Z_458: [  4.8  -5.8  16.4  -7.4  -4.3  30.1 -56.8   4.6 -17.3 -20.8 -40.6  49.5
  -5.1  -8.2  34.4 -16.8 -15.2 -11.5  -1.1 -12.4  -6.2 -18.9  16.7  25.5
   2.6 -14.1 -36.7  18.0  11.0   4.9 -17.5  19.1   7.6  14.7   0.8  44.6
  -4.8 -22.3  -9.9  18.1   2.8 -16.7  27.3  10.1  48.6  29.5  19.1]
Z_491: [ 17.6  -3.6  43.7  12.5  -7.2   9.7 -80.0   9.7   7.2  21.3   5.0  75.9
 -16.1  -1.7  84.5  -7.5  -1.4  21.4  21.4 -14.2  -3.8 -47.3   6.8  -4.9
   4.8  -2.1   2.8  32.0 -13.3  -4.0  -2.8   7.7  -3.2   9.7 -31.6  17.0
   9.7 -44.3 -54.0  34.9   9.7 -27.3 -18.7  21.4  28.2  63.0  51.3]
Z_206: [  8.6  10.0  -9.4   1.5   9.8  26.9 -49.8  -2.9 -30.9 -42.7 -33.6  84.6
  -9.4 -16.7  11.0   1.2  13.3 -21.5 -12.2  -9.7  -3.9 -38.7   2.5  23.6
 -31.2 -26.6  84.6  74.0  29.5 -17.2 -38.1  57.5 -18.2  16.0  -3.6  -5.0
  11.1 -56.3 -16.1  30.9   3.6 -62.3  15.0 -20.4  10.8  64.8  15.9]
diff Z_206: [  8.6  10.0  -9.4   1.5   9.8  26.9 -49.8  -2.9 -30.9 -42.7 -33.6  84.6
  -9.4 -16.7  11.0   1.2  13.3 -21.5 -12.2  -9.7  -3.9 -38.7   2.5  23.6
 -31.2 -26.6  84.5  74.0  29.5 -17.2 -38.1  57.5 -18.2  16.0  -3.6  -5.0
  11.1 -56.3 -16.1  30.9   3.6 -62.3  15.0 -20.4  10.8  64.8  15.9]  26, [84.6]
present: [-14.2  -3.8]  yes
diff Z_206: [  8.6  10.0  -9.4   1.5   9.8  26.9 -49.8  -2.9 -30.9 -42.7 -33.6  84.6
  -9.4 -16.7  11.0   1.2  13.3 -21.5 -12.2  -9.7  -3.9 -38.7   2.5  23.6
 -31.2 -26.6  84.6  74.0  29.5 -17.2 -38.1  57.5 -18.2  16.0  -3.6  -5.0
  11.1 -56.3 -16.1  30.9   3.6 -62.3  14.9 -20.4  10.8  64.8  15.9]  42, [15.0]
count Z_491: [9.7]  5
count Z_491: [21.4]  3
count Z_206: [84.6]  2
present: [-5.1 -8.2 34.3]  no

Z_856: [ 29.6  22.2  22.3 -44.0  -1.9  -0.8 -33.4  62.5  -3.7  -0.6  -3.3  -0.7
   5.8  -7.5  -1.2 -27.4   8.1 -13.7 -23.0   1.9  17.5]
Z_325: [-15.1   9.1  -4.3  19.4   6.8 -21.3 -13.5 -40.7  -1.3  -3.5  20.8 -23.1
  38.3  31.8 -17.4   1.1  19.8  -6.1 -15.2   8.9  31.7]
Z_354: [-15.1   9.1  -4.3  19.4   6.8 -21.3 -13.5 -40.7  -1.3  -3.5  20.8 -23.1
  38.3  31.8 -17.4   1.1  22.3  -6.1 -15.2 -54.5  31.7]
present: [ 1.1 22.3]  yes
present: [-54.5 -15.2  -6.1  22.3   1.1]  no

Z_577: [ 82.9  -9.4  99.0 -20.4]
Z_223: [81.6 27.0 26.7 20.2]
Z_254: [ 88.0 -18.0 -18.0  86.4]
Z_76: [ 72.9 -23.4  88.3  16.9]
Z_426: [82.9 -9.4 18.3 55.2]
Z_103: [ 82.9  -8.5  99.0 -20.4]
Z_459: [79.3 -3.0 45.6 33.1]
present: [81.6 27.0]  yes
present: [ 16.9  88.3 -23.4]  no

Z_730: [-15.0  20.6  -2.0 -31.3 -94.9 -24.5 -41.5   3.2  24.3 -47.5 -12.1 -18.8
  42.0]
Z_98: [ -1.7  17.1   0.8 -30.3 -83.5   6.4 -45.4 -21.5  43.4 -35.5  -6.4  30.8
  19.2]
Z_864: [-15.3 -83.5   4.6  19.3  48.1  34.9   6.8 -59.8  51.3  60.5   7.9  -1.2
 -71.6]
Z_773: [-15.0   3.2  -2.0   3.2 -94.9 -24.5 -41.5   3.2  24.3 -47.5 -12.1  19.6
 -34.5]
Z_352: [ -1.7  17.1   0.8 -30.3 -83.5   6.4 -45.4 -21.5  28.3 -20.9  41.2  43.2
  47.3]
Z_995: [  6.6  -3.8  29.7 -42.0 -95.9 -14.1 -39.8 -20.6  36.7 -25.8  -6.1  17.0
  -0.6]
Z_376: [ 22.0  14.1   7.5 -48.6 -86.0 -13.7  87.4 -30.2  12.4 -48.7   0.4 -36.8
  10.3]
Z_964: [ 34.1  64.5 -47.0  16.8  20.7 -59.0  -6.3  73.7 -28.4   2.9  13.7  63.6
  38.4]
diff Z_964: [ 34.1  64.5 -47.0  16.8  20.7 -58.9  -6.3  73.7 -28.4   2.9  13.7  63.6
  38.4]  5, [-59.0]
diff Z_864: [-15.2 -83.5   4.6  19.3  48.1  34.9   6.8 -59.8  51.3  60.5   7.9  -1.2
 -71.6]  0, [-15.3]
count Z_773: [3.2]  3

Z_623: [-88.3  21.1  46.8  14.4   2.5 -36.5  42.6 -63.4]
Z_369: [-88.3  41.9  12.6  12.6   2.3  41.9  41.9  12.6]
Z_913: [ 12.5   4.3  35.7   1.8 -22.4 -30.2  29.4 -57.3]
Z_210: [-88.5  23.0  37.6  14.5  -4.1 -38.5  44.3 -61.9]
present: [ 4.3 35.7]  yes
present: [  1.8 -22.4 -30.2  29.3]  no
count Z_369: [12.6]  3

Z_762: [ -8.4 -33.5 -19.3 -39.8   1.9  -3.1   9.9  16.1 -35.8]
Z_593: [-17.2 -56.1 -25.0 -62.9   4.0  -0.1   9.3  18.3 -56.0]
Z_473: [  7.0  39.5  17.6  43.7  -2.1   3.3  -7.8 -10.4  34.8]
Z_804: [  4.9  56.3  20.7  60.4  -0.1   2.9  -8.3 -14.6  48.2]
Z_29: [ 1.5 26.0 11.3 30.1 -1.9  0.5 -4.2 -6.4 18.4]
Z_668: [ 10.8  76.1  33.6  86.6   7.2   3.9 -14.3 -19.4  67.6]
Z_916: [-8.4  2.2 -0.6  4.1  4.6 -1.9 -1.7  5.1 -0.1]
Z_728: [-10.2   7.1 -10.2 -22.6   7.1 -10.2   7.1   7.1 -10.2]
Z_106: [ 11.3  94.9  39.8  99.4  -3.7  -1.0  -9.5 -24.1  -9.5]
present: [-8.4  2.2]  yes
diff Z_29: [ 1.5 26.0 11.3 30.1 -2.0  0.5 -4.2 -6.4 18.4]  4, [-1.9]
diff Z_762: [ -8.4 -33.4 -19.3 -39.8   1.9  -3.1   9.9  16.1 -35.8]  1, [-33.5]
diff Z_473: [  7.0  39.5  17.6  43.7  -2.1   3.3  -7.7 -10.4  34.8]  6, [-7.8]
count Z_728: [7.1]  4
diff Z_593: [-17.1 -56.1 -25.0 -62.9   4.0  -0.1   9.3  18.3 -56.0]  0, [-17.2]
count Z_106: [-9.5]  2

